[[ -5  22  52  -6  53  28  33 -35   8   8 -18 -26  43]
 [-13  -6  -6  23  51 -11 -19  26 -17  -7   1 -27 -32]
 [ 26  14  13 -54 -90  24  37 -54  36   8   0  52  75]]
->
[[ -5  22  52  -6  53  28  33 -35   8   8 -18 -26  43]
 [ 26  14  13 -54 -90  24  37 -54  36   8   0  52  75]
 [-13  -6  -6  23  51 -11 -19  26 -17  -7   1 -27 -32]]

[[ 45 -39 -62 -49  60  34 -11  19]
 [ 33 -35 -64 -57  49  -9  -6  10]
 [ 33  -7 -35 -68  28  -6  -9  21]
 [ 39 -42 -57 -49  71  37  -6  19]
 [ 44  -7 -46 -56  50  29 -28  17]
 [ 46 -41 -60 -55  64  34 -10  20]
 [ -2  -3   2 -41 -40  -9 -10 -37]
 [ 33 -44  -3 -37  88   0  27   4]
 [ 21 -13   1  15  60  40  48   3]
 [ 30 -26 -58  13  60  42  -5  18]]
->
[[ -2  -3   2 -41 -40  -9 -10 -37]
 [ 21 -13   1  15  60  40  48   3]
 [ 33 -44  -3 -37  88   0  27   4]
 [ 33  -7 -35 -68  28  -6  -9  21]
 [ 44  -7 -46 -56  50  29 -28  17]
 [ 39 -42 -57 -49  71  37  -6  19]
 [ 30 -26 -58  13  60  42  -5  18]
 [ 46 -41 -60 -55  64  34 -10  20]
 [ 45 -39 -62 -49  60  34 -11  19]
 [ 33 -35 -64 -57  49  -9  -6  10]]

[[  3  22  36  43  96 -28  -7]
 [  8  37  59  52  -9 -17 -23]]
->
[[  8  37  59  52  -9 -17 -23]
 [  3  22  36  43  96 -28  -7]]

[[  1  20   1  14]
 [  4  -3   4   1]
 [ 23  14  62  37]
 [ 24  13  29  17]
 [ 29 -62 -90 -82]
 [-26 -33 -38 -46]]
->
[[ 23  14  62  37]
 [ 24  13  29  17]
 [  4  -3   4   1]
 [  1  20   1  14]
 [-26 -33 -38 -46]
 [ 29 -62 -90 -82]]

[[ 76 -58  57   5 -20 -14 -85  54 -22]
 [ 22   6  16 -55 -69 -61  11 -62 -60]
 [ -6  -8  -6  -8  -8  -8  -8  -7  -8]
 [  3  11   5  10  11  11  16   7  11]
 [ -5  -7  -5  -8  -9  -9  -8  -8  -9]]
->
[[ 76 -58  57   5 -20 -14 -85  54 -22]
 [ 22   6  16 -55 -69 -61  11 -62 -60]
 [  3  11   5  10  11  11  16   7  11]
 [ -5  -7  -5  -8  -9  -9  -8  -8  -9]
 [ -6  -8  -6  -8  -8  -8  -8  -7  -8]]

[[ -5 -34 -26 -65  11 -55   0   4  -8  -2   1   4  -1   1  46]
 [  1  -6 -13 -71   2  27   0   3  -8  -6   0   2  -1   5 -60]]
->
[[  1  -6 -13 -71   2  27   0   3  -8  -6   0   2  -1   5 -60]
 [ -5 -34 -26 -65  11 -55   0   4  -8  -2   1   4  -1   1  46]]

[[  0   3   2   0  -2   2   2   0  -2   4   3]
 [ -8  31  25  -5 -33  25  15  -2 -42  45  27]
 [ -3  19  15  -1 -16  17  10   1 -22  27  16]
 [-15 -70  16 -51  18 -48  49   0  72 -58  54]
 [  3  29 -11  21 -10  20 -24  -1 -36  24 -28]
 [-18  65  52 -11 -74  53  27  -7 -94  96  56]
 [ -1  -1  -1  -1  -1  -1  -1  -1  -1  -1  -1]
 [  4   6   3   5   3   5   2   4   2   5   2]]
->
[[-18  65  52 -11 -74  53  27  -7 -94  96  56]
 [ -8  31  25  -5 -33  25  15  -2 -42  45  27]
 [-15 -70  16 -51  18 -48  49   0  72 -58  54]
 [ -3  19  15  -1 -16  17  10   1 -22  27  16]
 [  4   6   3   5   3   5   2   4   2   5   2]
 [  0   3   2   0  -2   2   2   0  -2   4   3]
 [ -1  -1  -1  -1  -1  -1  -1  -1  -1  -1  -1]
 [  3  29 -11  21 -10  20 -24  -1 -36  24 -28]]

[[-38 -22 -69  10 -36  28  72  27 -32  -6  18  13  35 -26 -44 -40]
 [-36 -14 -50 -76  -6   7  39  39 -37  32 -14   0 -21 -20  12 -17]
 [-26 -19 -54  -7  15 -34  22 -10  14 -25 -34  18 -43  -8  35  -1]
 [-32 -36 -16 -51  30  13  -9   9  15  21  30   4   9 -51 -34  -7]
 [-57 -16 -39 -44 -16  41  12   7 -12  44  39 -22  15  -9 -48  31]
 [ -8  -1 -81  36  38  42 -19 -26   1   8 -18   6  15   3 -16  20]]
->
[[-32 -36 -16 -51  30  13  -9   9  15  21  30   4   9 -51 -34  -7]
 [-57 -16 -39 -44 -16  41  12   7 -12  44  39 -22  15  -9 -48  31]
 [-36 -14 -50 -76  -6   7  39  39 -37  32 -14   0 -21 -20  12 -17]
 [-26 -19 -54  -7  15 -34  22 -10  14 -25 -34  18 -43  -8  35  -1]
 [-38 -22 -69  10 -36  28  72  27 -32  -6  18  13  35 -26 -44 -40]
 [ -8  -1 -81  36  38  42 -19 -26   1   8 -18   6  15   3 -16  20]]

[[  0   0  -1  -1  -1  -1   0   0  -1]
 [-71   4 -47 -11  69 -20 -42  -3 -28]
 [-60  46 -79 -59   9 -59  75  37 -59]
 [-35   2 -23  -4  36  -9 -21   0 -13]]
->
[[  0   0  -1  -1  -1  -1   0   0  -1]
 [-35   2 -23  -4  36  -9 -21   0 -13]
 [-71   4 -47 -11  69 -20 -42  -3 -28]
 [-60  46 -79 -59   9 -59  75  37 -59]]
---
[[-50  -9  -9  74]
 [ 46   8  11 -76]
 [-46 -16  -7  74]
 [ -8  79 -31 -16]
 [ 40  35   0 -75]
 [ 57 -21  20 -77]]
->
[[ 57 -21  20 -77]
 [-50  -9  -9  74]
 [ 46   8  11 -76]
 [-46 -16  -7  74]
 [ -8  79 -31 -16]
 [ 40  35   0 -75]]

[[ 25  39]
 [ 45  60]
 [ 57  73]
 [-19 -15]
 [-56 -62]]
->
[[-56 -62]
 [ 25  39]
 [ 45  60]
 [ 57  73]
 [-19 -15]]

[[ -6  17   2 -14   2  12]
 [ 44 -22  60  14   0  53]
 [-70  28 -95  39  59 -70]
 [-57   6 -64  -1  -4 -99]]
->
[[-57   6 -64  -1  -4 -99]
 [ -6  17   2 -14   2  12]
 [ 44 -22  60  14   0  53]
 [-70  28 -95  39  59 -70]]

[[ 27  80  10  23  21  44  29  19 -16]
 [ 82 -54   5 -49  62 -36  47 -12 -42]
 [ 63  34 -68 -41  70 -82 -50  63 -26]]
->
[[ 63  34 -68 -41  70 -82 -50  63 -26]
 [ 27  80  10  23  21  44  29  19 -16]
 [ 82 -54   5 -49  62 -36  47 -12 -42]]

[[ 29  -5 -26  -6  34 -33 -30  10  66 -26  43]
 [ 27  71 -21   1  -8  -4  -2 -33   8 -17  20]
 [-10 -10  21 -13 -20   4  11 -40 -23   5  17]
 [ 15  25 -18  17 -13 -21 -15  15 -16  -5 -21]]
->
[[ 15  25 -18  17 -13 -21 -15  15 -16  -5 -21]
 [ 29  -5 -26  -6  34 -33 -30  10  66 -26  43]
 [ 27  71 -21   1  -8  -4  -2 -33   8 -17  20]
 [-10 -10  21 -13 -20   4  11 -40 -23   5  17]]

[[-10 -43  43  10  41 -10  14  -4 -12 -44  56 -41 -40  25  21 -24]
 [-27  23   2 -22 -61  44  -7  22  23  51 -34  43   1 -19 -14  44]
 [ 29  47 -77 -17 -11 -11 -29 -17  15  18 -48  -6   0 -28 -10 -22]
 [-13 -58  59   1   3  -7  22 -19  -5 -45  70 -44 -20  37  20 -28]
 [ 29  47 -77 -17 -11 -11 -29 -18  15  18 -48  -6   0 -28 -10 -22]
 [ 37  -8 -25  36  41 -24 -32  24 -18  23 -11  25 -11  11 -32   4]]
->
[[ 37  -8 -25  36  41 -24 -32  24 -18  23 -11  25 -11  11 -32   4]
 [-10 -43  43  10  41 -10  14  -4 -12 -44  56 -41 -40  25  21 -24]
 [-27  23   2 -22 -61  44  -7  22  23  51 -34  43   1 -19 -14  44]
 [ 29  47 -77 -17 -11 -11 -29 -17  15  18 -48  -6   0 -28 -10 -22]
 [-13 -58  59   1   3  -7  22 -19  -5 -45  70 -44 -20  37  20 -28]
 [ 29  47 -77 -17 -11 -11 -29 -18  15  18 -48  -6   0 -28 -10 -22]]
